Rows and roughly how far along a hidden order each lies, from 0 to 15:
[-1.743 2.221 -3.510 1.829 8.212 1.377 -4.610 -1.868 -1.321 -2.817 3.047 0.204 1.757 -1.002 -1.604 1.216 -1.532 2.110 3.753 4.406 -4.397 -1.551] : 6
[-4.088 -2.054 1.942 -0.519 6.614 -2.401 0.232 -1.565 -1.783 -1.180 -0.137 -3.407 -1.853 0.619 0.091 2.568 -1.086 -1.151 0.945 -3.890 -4.547 2.537] : 10
[0.507 -0.577 -4.019 2.441 8.219 2.822 -3.346 -1.133 -0.386 -4.727 0.834 -2.046 1.871 -1.361 -2.990 2.401 -1.713 1.784 3.357 5.770 -3.949 1.058] : 0
[1.100 -0.613 0.610 -1.108 -1.110 -0.568 0.068 -1.153 0.903 4.021 -0.641 4.049 -1.436 -0.017 1.053 0.876 0.920 -0.902 1.021 4.185 1.468 -6.081] : 9
[-5.582 4.879 -0.272 0.118 6.806 -0.819 -5.196 -0.733 -1.949 -1.637 5.016 0.836 2.167 -0.754 0.958 -0.663 -0.872 2.544 4.012 2.216 -3.929 -2.239] : 15
[-3.086 -3.414 1.992 -0.922 7.820 -2.626 -0.295 -2.796 -0.848 0.573 1.166 0.503 -2.779 0.970 0.407 1.437 -1.200 -1.056 1.093 -5.373 -2.516 0.378] : 9
[0.559 -1.122 -4.123 2.174 8.592 2.377 -3.835 -1.966 -0.144 -3.911 1.437 -0.415 1.595 -1.149 -3.367 2.514 -1.743 1.971 3.733 5.328 -1.919 1.732] : 0
[0.121 1.695 -0.342 0.036 -0.647 0.174 -0.130 0.991 0.982 1.522 -0.985 -0.710 -0.572 -0.727 -0.676 1.456 1.375 -1.019 -0.125 2.353 0.492 -1.140] : 6
[-2.165 3.637 -3.175 2.356 7.353 1.423 -4.200 -0.528 -1.385 -4.624 2.343 -3.138 2.219 -1.363 -1.499 0.342 -1.393 2.217 3.279 5.880 -4.095 2.601] : 6
[-2.759 -4.557 1.231 -1.231 6.902 -2.530 -0.876 -4.284 -1.497 1.089 0.723 2.062 -2.898 1.241 0.307 1.481 -1.150 -1.053 1.647 -4.582 -4.181 -0.781] : 11
[-2.875 -2.558 2.056 -1.041 8.564 -2.842 -0.660 -3.709 0.807 2.637 2.868 4.381 -2.415 1.070 1.493 1.160 -1.904 -0.954 1.610 -5.530 -4.435 -3.067] : 5
[0.761 0.224 0.905 -0.715 -0.820 -0.153 0.124 -0.123 1.737 3.565 -0.449 2.970 -1.015 -0.304 0.811 0.629 1.030 -0.899 0.835 4.334 -1.624 -4.133] : 9
[-1.166 2.116 -3.588 1.678 8.009 1.217 -4.572 -2.201 -1.151 -2.446 3.316 1.097 1.396 -0.988 -0.952 -0.499 -1.623 2.173 3.896 4.816 -5.923 -3.027] : 5
[-1.230 1.557 -3.262 1.762 8.528 1.458 -4.861 -2.128 -1.397 -2.711 3.321 1.175 1.657 -0.986 -1.513 -0.190 -1.621 2.250 3.923 4.779 -5.217 0.913] : 6
[0.453 1.444 -1.719 0.415 2.271 0.157 -4.050 -0.620 2.776 2.784 0.585 2.692 -0.626 -0.470 -2.457 0.631 1.560 -0.816 0.484 -2.708 1.547 -1.893] : 2
[-3.806 -2.240 2.271 -0.753 8.044 -2.471 0.196 -2.533 -0.496 0.619 1.249 0.392 -2.226 0.765 0.762 1.354 -1.486 -0.988 0.837 -4.781 -4.357 0.205] : 7
[1.123 -0.013 -1.139 -0.644 0.484 0.095 -2.307 -1.497 1.698 4.128 0.609 4.773 -1.171 -0.097 -0.663 0.083 1.207 -0.923 0.677 -0.145 2.113 -5.398] : 5

[9.549 5.613 3.696 -4.800 1.508 -1.427 1.638 1.714 -0.262 2.021 -3.347 -1.560 4.098 1.453 0.965 -2.213 -0.093 0.606 6.076 -3.146 2.085 6.371 3.618 4.081 0.551 -6.171 -3.681 2.428] : 8
[7.895 5.837 7.393 -5.958 3.157 -1.745 1.788 0.821 3.357 -0.004 -2.545 -1.117 4.042 1.471 2.489 -6.800 -3.651 1.083 2.202 -4.770 -0.825 4.132 -3.870 4.868 -2.957 -3.254 -1.452 4.731] : 5
[6.596 3.749 3.424 -2.872 -2.431 0.788 -2.914 1.471 3.380 -1.058 -0.142 -2.504 5.302 -1.216 2.133 -8.080 -2.565 0.033 3.622 -2.891 2.855 5.486 -4.501 4.207 -2.920 -3.836 -0.505 2.701] : 13
[8.876 5.088 7.224 -4.946 3.053 -4.423 3.792 0.354 1.320 0.788 -4.169 -0.706 7.270 1.956 2.482 -4.773 -2.739 0.760 3.408 -5.995 -0.899 5.299 -2.045 4.429 1.925 -3.079 -3.608 3.983] : 14
[5.692 4.715 4.084 -3.966 3.543 0.519 2.290 1.779 0.016 2.335 -3.201 -1.755 2.759 1.596 0.464 -2.449 -0.437 0.879 5.377 -2.675 3.067 6.140 4.786 2.929 0.115 -6.773 -4.844 2.115] : 2
[4.092 4.915 5.234 -3.847 5.491 2.790 1.499 1.573 2.133 0.708 -2.673 -1.614 4.844 0.605 1.084 -4.308 -1.042 0.636 4.514 -3.844 1.989 5.387 2.000 2.305 2.697 -4.752 -4.874 1.243] : 6
[7.510 6.669 5.173 -4.993 2.820 -3.032 3.517 0.847 -0.256 1.967 -3.886 -1.300 5.486 1.898 1.519 -3.383 -1.353 0.568 5.389 -5.216 1.199 4.887 2.085 4.112 2.812 -5.038 -3.421 3.258] : 11
[3.250 5.205 6.815 -5.054 7.371 2.056 2.953 1.234 1.867 1.387 -3.552 -1.102 4.193 1.505 1.023 -6.257 -1.775 1.023 5.166 -4.177 0.978 4.996 2.824 2.333 3.644 -4.574 -5.593 1.599] : 6
[6.807 5.789 5.656 -4.846 3.518 -0.523 2.015 1.320 0.266 1.840 -2.980 -1.731 3.231 1.361 0.949 -2.440 -1.184 0.844 5.939 -2.950 2.320 6.312 3.483 3.657 -0.007 -6.259 -6.558 3.174] : 4
[2.912 4.315 5.237 -4.092 5.186 3.548 1.177 1.657 3.378 0.899 -2.840 -1.689 1.574 0.752 1.149 -5.782 -2.199 1.181 3.856 -2.472 1.882 5.527 1.228 2.872 -1.817 -5.719 -2.804 2.528] : 15
[6.428 7.181 7.762 -5.294 5.918 -1.615 3.687 0.472 2.312 0.956 -3.847 -0.528 5.608 2.268 2.134 -5.560 -3.082 0.915 2.837 -5.698 -1.188 4.495 -0.467 3.607 3.392 -3.354 -5.051 3.457] : 0
[6.752 4.443 5.440 -4.492 3.748 0.177 1.955 1.281 1.991 0.814 -2.530 -1.799 3.099 1.316 1.572 -5.125 -2.045 0.925 4.154 -3.074 1.133 5.306 0.391 3.680 -2.122 -5.278 -3.050 4.072] : 2
[8.256 5.643 3.632 -3.581 1.779 -2.331 2.835 1.091 -2.838 3.073 -3.803 -1.520 6.078 1.901 -0.299 -0.958 1.195 0.371 7.114 -4.711 3.429 6.937 6.013 3.487 4.252 -9.999 -5.286 1.156] : 13
[6.078 5.959 6.790 -5.649 5.706 -0.517 2.540 1.172 0.287 1.299 -3.644 -1.219 7.488 1.677 1.460 -3.428 -1.923 0.989 4.769 -5.583 1.089 5.646 1.754 2.224 4.254 -4.246 -4.959 1.759] : 1
[-0.976 5.508 7.561 -5.638 8.715 0.327 4.775 0.893 1.569 1.957 -4.260 -0.520 4.842 2.505 1.112 -4.090 -1.900 1.262 4.367 -6.127 -0.119 5.915 2.392 2.737 4.670 -4.396 -6.391 -0.226] : 7

New part:
[-1.877 -0.212 3.257 2.044 -0.311 6.895 0.973 0.146 -0.374 -2.535 0.115 -0.755 -1.068 0.768 3.526 -3.411 -1.187 -1.029 1.045 -1.060 0.782 -1.748 1.040 0.863 -0.229 2.072 -0.122 -0.861] : 1
[-3.094 -1.048 0.488 1.334 0.424 -0.591 1.423 2.412 0.134 1.208 -1.573 2.961 2.451 1.083 0.350 1.991 -0.753 0.758 0.183 -0.428 0.427 3.598 1.113 1.595 -0.080 -8.737 -2.171 0.914] : 14
[-2.624 -0.034 3.059 1.849 -0.381 4.956 0.647 0.185 -0.283 -2.495 0.087 -0.531 -0.467 1.398 4.932 -2.675 -0.814 -0.530 1.578 -0.720 0.046 -1.521 0.823 0.114 -0.063 -0.540 -0.016 -0.647] : 3
[-2.665 -0.255 3.601 1.629 -0.439 8.096 0.924 1.349 -0.260 -1.794 -0.313 0.545 0.319 1.718 4.144 -2.672 -1.084 -0.582 0.874 -0.918 0.754 -0.829 0.567 0.716 -0.586 -2.280 -0.713 -0.549] : 5
[-3.119 -1.443 1.687 1.461 0.475 4.293 1.901 2.566 -0.038 0.211 -1.449 2.322 1.943 0.534 -1.240 0.510 -2.196 -0.170 -1.203 -0.918 1.454 2.816 1.107 2.552 -0.853 -6.479 -2.885 0.295] : 9
[-2.605 -1.049 0.973 1.503 0.503 -1.585 1.208 1.236 -0.020 -0.635 -1.057 1.266 1.695 0.123 0.923 1.143 -1.509 0.326 0.128 -0.064 0.472 2.018 1.115 1.688 -0.083 -4.543 -2.152 0.339] : 9
[-1.920 -0.832 -0.600 0.949 0.500 -3.344 1.575 1.654 0.006 0.545 -1.905 2.265 2.235 -0.199 0.569 2.881 -1.405 0.738 0.459 -0.017 0.990 3.895 1.222 2.174 0.150 -5.682 -2.243 0.910] : 12
[-2.217 -0.395 2.937 1.929 -0.141 3.712 0.324 -0.354 -0.344 -2.937 0.709 -1.369 -1.426 0.575 4.327 -3.264 -0.761 -0.698 1.214 -0.892 -0.038 -2.368 1.268 0.386 0.070 2.221 0.091 -0.553] : 1
[-2.564 -0.469 -0.990 1.153 0.214 -2.097 1.262 2.063 0.143 1.439 -1.750 3.026 2.422 0.851 1.297 2.785 -0.574 1.171 1.241 -0.104 0.413 3.630 1.131 1.485 0.464 -8.075 -1.237 1.173] : 15
[-4.583 -1.306 2.739 1.936 0.402 1.078 1.176 1.781 0.052 -0.307 -0.780 1.669 1.514 1.333 1.954 -0.445 -1.601 0.148 -0.476 -0.465 -0.101 1.763 1.011 1.206 -0.500 -6.986 -2.157 0.042] : 8
[-3.430 -1.113 1.820 1.667 0.423 0.870 1.424 1.737 0.036 -0.561 -1.079 1.468 1.458 0.707 0.882 0.261 -1.670 -0.080 -0.190 -0.284 0.410 1.579 0.994 1.540 -0.351 -4.634 -2.197 -0.042] : 8
[-3.277 -1.042 0.093 1.351 0.654 -3.323 1.366 1.724 0.092 0.426 -1.543 2.027 2.015 0.107 0.518 2.360 -1.150 0.722 0.115 -0.010 0.270 3.323 1.211 1.777 0.054 -5.563 -2.209 0.660] : 11
[-0.260 0.167 0.907 1.070 -0.301 1.553 0.621 -0.889 -0.435 -3.446 -0.143 -1.781 -1.139 -0.304 4.453 -1.725 -0.824 -0.425 2.423 -0.088 0.656 -2.000 0.948 0.565 0.536 4.186 0.365 -0.417] : 2
[-1.597 -0.391 2.628 1.767 -0.066 4.037 0.490 -0.587 -0.379 -3.572 0.373 -1.695 -1.665 0.282 2.968 -3.516 -1.157 -0.926 0.779 -0.824 0.465 -2.437 1.466 0.909 -0.009 3.227 0.016 -0.962] : 0
[-3.183 -0.981 0.526 1.132 0.424 2.160 1.982 2.532 0.013 0.960 -1.773 3.055 2.353 0.458 -1.201 1.757 -1.833 0.238 -0.346 -0.765 1.465 3.945 1.172 2.474 -0.460 -6.561 -2.745 0.687] : 12
[-4.343 -1.360 2.375 1.844 0.519 0.308 1.265 1.914 0.055 -0.067 -1.105 1.665 2.534 0.993 1.088 0.385 -1.625 0.184 -0.697 -0.468 0.057 2.104 0.970 1.510 -0.532 -6.267 -2.444 0.207] : 9
[-3.198 -0.915 0.511 1.264 0.394 -1.763 1.143 2.234 0.134 1.213 -1.611 3.045 2.313 1.024 0.690 2.010 -0.880 0.888 0.425 -0.277 0.317 3.505 1.206 1.489 0.068 -9.231 -1.762 0.907] : 14
[-4.220 -1.372 1.373 1.945 0.642 -2.111 1.231 2.149 0.165 0.769 -1.371 2.712 1.960 0.856 0.461 1.361 -1.333 0.587 -0.433 -0.289 -0.243 3.144 1.265 1.553 -0.214 -7.850 -2.205 0.558] : 11
